(in the rows, 128 means zero)
Each row is followed by its class number.
[150 145 138 152 141 116 137 128 143 121 130 113 111  97 109 183 119  83
  94 129 134 163  89 117 173 144 107 143 134 128 101 118 114 108  84 116
 146 132 144 170 123] : 0
[135 120 125 118 106 102 152 167 156 142 147 106 169  72  78 173 136  92
 106  99 133 163 131  72 103 173 151 104 121  98 169 116 136 141  70 115
 165 131 187 165 152] : 9
[114 129 119  96 104 139  97 123 124 106 143 132 117 173 115 125 122 159
 110 129 141 110 112 167 136 115 133 165 159 105  80 133 141 137 143 110
 118 114 123 121 132] : 2
[130 108 105 101 111 130 183 147 168 119 118  84 196 137 105 116 142 110
 128 120  83 142 166 149 138 135 160 128 166  94 104  86 101 116 131 132
 150 108 121 101 114] : 5
[ 98 182 159  72 118 103 121 163 106 115  77 134 116 180 143 125 125 127
 145 150 125 113 125 100 151 107  91 137 139 147 181 135  78 101 156 103
 146 139 146 147 136] : 4
[154 103 165 127 113  76 100 154 144 125 101  92 146 189 126  90  95 134
 111 143 146 137 138 209 111 163 115 133 157 111 138 119 152  97 155 127
 107  95  74 130 102] : 9
[173  95 119 108 115  96 166 107 111 153 108  68 252 151  83  86 135 126
 102 126 118 126 149  61 134 124 114 121 133  90 129 116  97 182 111  92
 155  96 120 121 117] : 4
[ 97 141 142 129 146 143 155 127 138  85 152 128 146  90 174 117 103  77
 150 142 157 110 134 122 169 181 106  93 138 139 139 121  83 147 134 105
 122 144 170 144 164] : 2
[140 112 132 101  90 109 142 144 110 113  97  86 140 188 101 111 147 154
 132 132 108 127 146 120 124  83 161  95 136 126 186 130 122 157 154  85
  96 141  97 118  87] : 10
[123 115 134 144 151 120 122 114 116 129 139  73 168 120 116 119 129 127
 115  89 199 141 120 126 130 161 156 113 122 134 122 142 117  98 132 165
 110 135 107 138 123] : 8
[133 131  93 123 128 159 115  89  92 175 156 128 135 124 120 127 154 184
 137 101  87 117 120  87 111 122 130 150 170 127  83 132 122 112 132 147
 116  95 146 123 149] : 4
[178 122 146 106 127 152 148 139 153 189 146 127 132  35 159 147 113 133
 141 128  97 130 113 163 138 110 126 101 112 176 150  93 144 174 144 105
  97 110 179 121 173] : 0
[103 147 125 110  89 133 119 125 111 136 107 112 120 161 114 133 111 124
 125 162 117 119 113  94 150 126 122 185 174 103 132 118 138 166 168  97
 137  94 124 139 143] : 2
[163 163 178 141  88  69 178 108 140 114  77 105 145 119 188  74 106  96
  91 143 155  98 159 137 139 127 118 136 116 102 134 133 101 125 151  90
 132 127 163 138 103] : 8
[121  97 139 130 109 108 124 153 143 144 109 124 156 148 121  72 118 131
 111 137 126 106 138 114  97 127 104 151 148  89 108 158 141 128  88  94
 136 143 168 112 123] : 6
[143 146 125 159  88  81 141 117 120 128  76 119 136 135 139 102 124 135
 101 185  82 124 147 170 150  62  53 159 148 140 105 118 142  95 150 117
 118 102 102  93 108] : 1
[127  91 129 113 139 160 212 102 146 153 162 127 167 134 130  71 140 110
 140 135 159 112 111 147 132 136 158 142 130 156 129 133  87 193 168 109
 148 101 119  83 113] : 5
[148 135 123  62  55  88 121 110 116  66 133  98 122 139 144  84 127 167
 132 100 197 102 121 191 110 130 169  56 113  98 158 143 173  97 138  93
  72  85 160 148  60] : 2
[108 143 140  99 110  95  98 173 159 108 112 115 134  89 157 110 111 146
 118  71 106 128 142 209 107 105 125 113  91 168 140  93 172 131 127 108
  80  91 115  95 130] : 7
[128 136 112 139 114 159 132  96 111 124 127 106 117 145 140 131 146 161
  93 123 109 126 116 143 128 102 107 158 102  87 113 116 170 109 123 127
 148 116 119 113 141] : 10
[151 151 176 102  73 110 116 172 146 145 135  78 148  97 165 146 149 172
 150 153 125 109 121 102  79 126 142 111 156 130 106 162 155 128 122 126
 113 144  94 131 126] : 9
[145 161 181 124  89 114 118 149 158  70 109 136 140 116 110  93 121 178
 105 105 114  93  98 163 127 118 133  61 112 139 172 148 159 128 111  94
  82 104 113 152  74] : 9
[117  93 123  95 106 134 172 170 130 120 131 107 148 135 151 169 104 176
 109 131 104 132 151 119 105 147 108  95 110  62 171 139 150 126 108 109
 144 126 130 105 124] : 8
[146  75 144 149 115  89 128 155 123 128 138 100 156 121 155 158 108 111
  96 161 138 145 119  92 171 189 127  88 156 110 177 152 100 149  93  84
 139 111 196 118 140] : 9
[ 98 132 114  89  60 121 142 141 166  77 120 130 102  78 142 126 130 127
  97 143  67 130 126 167 158  87 124 104  80 123 172 102 182 129 114 120
 102  92 154 109  80] : 9
[147 114 124 113 128 143 112 139 121 144 145 154 143 135 122 162 129 168
 106 131  86 130 122 132 137 104 111 165 157 103  82 118 134 159 118 124
 146 104 136 116 174] : 1
[ 84 185 141 120  74 105 159 105 146 137 121 107  72 109 163 104 135 146
 148 144 113 115 136 103 107 110 123 170 131 145  71 144 104  91 132  92
 158 121 125  93 154] : 2
[156 133 165 179  89  85 199 132 173 136 118 115 151 107 109  61 139 129
 110 117  89 120 123 134 120 111 126 123 156 141 127 140 124 108 147 123
 115 111 145 128 120] : 1
[131 116 161  84 147 143  90 154 120 143 117 112 133 118  72 119 131 130
  98  98 135 143 138 163 106 120 102 100 108 144 118  92  96 142  70  71
  90 121 142 132  89] : 4
[137 117 178 157 130 162 119 120 163 148 151 116 190 114 100 130 131 170
 141 116  88 127 139 145 117 161 161 101 130 131 112 102 138 129 107 148
 134 135 118 125 149] : 3
[137  87 147 126 133  94 111 121 113 142 115 138 114 136 152  73  99 136
 134 162 183 111 117 200 144 141 137 110 128 139 118 130 128 157 162 122
 139 115 141 126 106] : 8
[121 126 152 106  69 135 183 137 150 155 106  70 134 151 138  93 122 116
 141 122 105 124 146  99 110 143 148 146 112 110 159 129 149 120 142 138
 139  97 125 110  99] : 4
[112 119 123 141 143  97 143 154 135  93 112 143 136 147 125  98 150 126
 125 139 102 134 122 110 144 102 120 117 146 148 154 128  94 146 148 112
 108 122 102 130 102] : 5
[ 90 123 188 187 149 129 160 160 141 114 140 123 145 100 140 167 124 101
 104 106 125 142 114  98 129 177 120 130 101 143 172 119 111 166 124 109
 130 134 113 161 139] : 7
[140 124 156 119 105 120 132 155 174 111 104 123 153 153 145  42 136 114
 132 158  85 115 147 173 128 111 114 104 148 114 114 130 134 104 120 139
 103 101 100 100  45] : 5
[122  86 151 103 113 119 111 146 146 149 119  69 179 106 103 135 146 157
 112 107  73 163 157 198 129 113 165  99 106 120 146  58 143 133 148 111
 115  69  99  80 150] : 7
[148 174 155  94 127 113 127 147 170  92 153 149 118  92 146  97 145 128
 116 133  99 110 104 128 102  87 100 133 134 148 142 143 144 190 141 106
  68 141  68 150 145] : 9
[138 155 135  91 141 161  86 142 129 164 117 168 103 128 120  93 127 117
 136 138 136 118  99 188 124 116 112 145 150 140 128 114 147 140 120 125
 139  84 149 126 101] : 5
[ 91 117 112 108 139 138 134 121 130 105 126  92 133 114 118  93 137 175
 169  93 124 124 134 214 110 131 168  99 144 195 106  90 111 138 153 114
  87 107  64  94 111] : 5
[134  95 154 117  98 141 105  91 114 133 115 116 118 149 134 142 100 191
  92 128  85 126 100 198 149 135 110 127 103 140 185 104 157 125 108  99
  60 143 163 177  99] : 0
[135 129  91 124 107 131 118  85 107 115 109 120 139 152  93 145 104 132
 118 145 126 139 118 168 157 141 113 135 129 124 123 107 153 114 128 113
 137  67 118 115 117] : 4
[129 130 156 140  94 155  99 112 133 157  76  89 122 145 108  99 127 111
 108 134  66 130 170 129 166 109 147 137 162 126 119 122  88  47  88 123
  62 120 160 106  47] : 6
[117 136 104  98 165 143 103 104 100 129 145 119 122 147 113 104 145 136
 134 104 124 131 121 139 128 123 130 148 159 114  77 107 108 156 130 109
 159  99 104 108 155] : 10
[132  56 113 152 159 113 132 162 105 142 131 115 181 148 138 166 135  97
 125  97 140 164 203 107 122 136 150  96  79 106 209 102 130 145 147 160
 125 131 124 111 158] : 7
[113 140 152  61 118 124 110 168 126 140  89 107 147 154 155 127  86 170
 128 102 142 119 129  78 133 128 124 154 142 127 107 114  96  99 145 115
  80 143 133 163 128] : 8
[108  81 159 117 114 134 125 101  95 116 126  90 116 135 166 123 129 158
 106 161 103 115 116 180 159 136 100 113 101 104 141 113 136 152  96 116
 132 137 133 148  57] : 0
[127 127 123 113 117 110 218 130 153 145 158 114 115 112  94  92 138 160
 117 110 141 123  89 123  96 124 143 124 162 121 107 171 108 129 152  92
 152 100 109  94 116] : 8
[190 167 177 113  96 110 132  84 137  99 119 107  93 137 150  91 141 136
 106 116 105 137 135 205 140 102 144  97 108 117 158 129 139  86 121 137
  80  64  79 130  55] : 1
[140  90 146 119  90  91 128 144 124 153 110  97 188 167 155  67 126 143
 136 146 140 101 174 110 109 136 127 112 145  78 125 138 148 121 116 117
 161 120 185  83 115] : 3
[140 153 126 111  93 123 144 149 133 125 112 153 116  89 188  71 154 172
 116 109 106  84 132 151  95  64 107 119 128 145 111 124 144 118 143 106
  66 107 172 118  73] : 5
[129 116 113 113 113 150 132 114 128 143 154 109 139 101  89 182 132  98
 130 166 124 160 124  86 153 129 137 125 127 132 127 110 111 169 100 113
 115 143 113 152 117] : 2
[103  92 145 138 121 142 102 149 132 126 124 147 161 128 115 134 129 162
  94 131 132 115 136 176 136 107 141 130 112 109 111 123 146 138 160 140
 134 131 164 105 150] : 8
[110 124 141 123 118 119 104 196 147 119 130 140 150 176  89 147 107 129
 131 137 132 136 127 129 100 136 105 120 160 137 188 153 174 135 129 110
 101 128 119 100 118] : 3
[145 119 154  66  87 151 202  82 131  85 160 111 107 142 178 143 154 171
 122 172  80 113 142 145 143 106 140 102 118  93 145 114  98 146 125  86
  90 148  98 128  55] : 3
[126 113 107 105 130 125 185 163 114 106 117 117 124 135 122 150 142 137
 132 149  72 115 160 146 131  89 104 113 171  92 158 112 121 181 169  82
 149 141 123 105 157] : 0
[100 155 112 104 133  86 155 159 143 141 104 114 122 116 138  86 115  97
 129 106 128 144 159  75  82 109  96 157 105 109 173 128 154 136 161 134
 137 106  97 108 164] : 8
[125 130 146 123  90 128 186 153 148 110 119  87 109  97 110 101 157 132
 105 145 126 120 125 107 127 110 113  72 119  87 144 154 131  91  93  82
 160 106 142  81 100] : 9
[111  72 107 112 109 122 178 184 182 133 139 131 118  99 164  53 139 110
 145 166 114 121 119 158 124  92 122 122 152 151 110 125 145 156 179 103
  98 103 154  50 134] : 5
[ 93 148 124 115  57 106 100 129 161 123 123  85 101 125 111 169 118 151
 153 126  90 168 144 201 142 148 189 115 142 151 111 102 144  24 139 157
 120  75 123 101 108] : 2
[139 188 149 134  85 147  89 132 140 138 111  99 108 111 144 189 110 106
  91 118 138 127 107 114 159 148 145 188 134 134 112 143 153 116  71 140
 152 128 150 133 142] : 9
[114 127 122 124 125 130 141 143 157 130 112  76 172 140  86  97 115  88
 152 135 138 155 111 124 122 195 127 108 151 115 172 127 156 108  84 132
 160 105 105 127 121] : 5
[119 150 138 135 166 133 110 148 125 141 156 143 158 100 112 170 113  91
 103 125 154 153 111 120 148 158  81 125 125 133 146 119 105 130 108 122
 154  95 148 139 150] : 2
[121  92 107 127 143 156 163 151 120  98 169 155 119 181 138 167 133 151
 132 126 102 116 133 143 121 118 124 135 157  99 157 162 152 160 180 145
 120 133  99 110 139] : 0
[113 113  79 112 141 139 149 153 137 106 126 139 104 159 126 124 144 142
 115 119  98 144 113 104 141  96 122 156 132 106 131 121 140 134 128 139
 136 107  95 113 126] : 5
[161 164 182  72  99 131 135 133 119 124  82  92 140 124 163  85 135 132
 113 125 136 109 135 164 138  93 118  95  99 104 150  77 123 110 149  86
 106 104 157 156  76] : 10
[125  59 113 123  95 127 170  99 148 129 149 138 112 127 115  91 118 144
 111 164  93 151 127 124 146 119 117  98  87  98 162 103 138 128 135  94
  90  93 147 128 104] : 2
[134  86 111 117 106 100 161 138 125 132  94 115 170 126 126  90 123 151
 129 136 130 102 171 122 132 110 134  99 136  94  88 129  95 108 101  68
 163 126 191  77 133] : 6
[116 104 142 109 163 106  73 196 131 161 150 127 198  93 119 153 133 115
 140 113  68 139 158  61  94 163 129 124 187 122 138 132  89 205  61 115
 124 162 160 151 159] : 6
[127 110 134 118 138 147 113 110 132 129 135 154 125 154 130  96 140 151
 106 129 115 114 136 148 108 102 112 153 115  90 130 142 140 111 121 120
 112 133 135 116 148] : 6
[139 136 222 153 112 110 151  94 145 116 122 135 124 104 158  70 144 118
 112 161  81 116 134 190 134 139 114 121 109 107 132  95 113 154 131 126
 146 108 129 173  98] : 1
[109  74  88 134 162 153  55 141 110 130 129 160 148 166  99 143 111 156
 122 127 126 132 127 161 135 131 114 143 133 109 145 125 171 121 108 157
 116 154 148 135 182] : 6
[154 139 135 134 115 149 156 142 167 147 127 154 184  68 139 138 134  89
 154 157  70 126 169 111 107 138 131 109 123 125 148  96 133 190  97 124
 141 148 153 147 144] : 5
[142  86  89 131  93 113 152 130 128 161 133 136 141 140 177 126 101 158
 138 121 134 126 152 116 114 126 133 149 111 124 136 102 185 107 159 162
 108 112 171 118 123] : 3
[148 153 106 148 153 123  83 147 126 105 145 203 134 157 107 154  99 164
 127 105 138 111 106 134 111 133  96 128 167 167 137 164 145 119 132 139
  74 146 101 170 148] : 9
[114  85 165 120  90 136 114 117 150  71 139  90 146 150 136 154 147 185
 126 109  36 146 154 131 156 130 201  90 125  92 119 110 125 102 145 139
  67  94 100 126  98] : 0
[116 101  95 105 133 167 129 130 104 146 167 131 167 165 126 165 128 175
 138 102 119 125 164 109 101 130 138 136 141 111 137 133 148 140 130 143
 127 108 118  71 131] : 3
[131  95 108 121  96 146 133 101 123 158 154 116 135 132 141 125 131 168
 115 143  94 117 133 150 139 116 139 142 114 106 123 125 152 168 115 140
 156 120 138 103 137] : 2
[102 114 169 166 110 107 161 157 132 144  67  99 117 136 109  93 106 127
 112 143 138 129 152 100 119 107  99 151 124 148 109  82 116 130 156  61
 109 107 114  99  87] : 3
[121 136 131 132  91 113 179 145 164 117 128 113 155 132 140 136 136 123
 117 152  57 134 154  98 137  90 120 139 131 133 179 126 140 148 147 124
 112 132 108  85 116] : 3
[153 104 120 123 113 125 114  87 114 112 143 157  90 173 140 140 124 188
 108 165  77 130 132 153 128  96 104 125 109 121 176 126 134 155 134 101
  53 161  89 168 127] : 2
[119 129 124 130 135 132 132 124 131 147 141 155 128 125 179 145 112  99
 123 135 141 125 117 127 148 142 105 173 109 126 137 127 141 140 129 136
 163 133 162 126 188] : 7
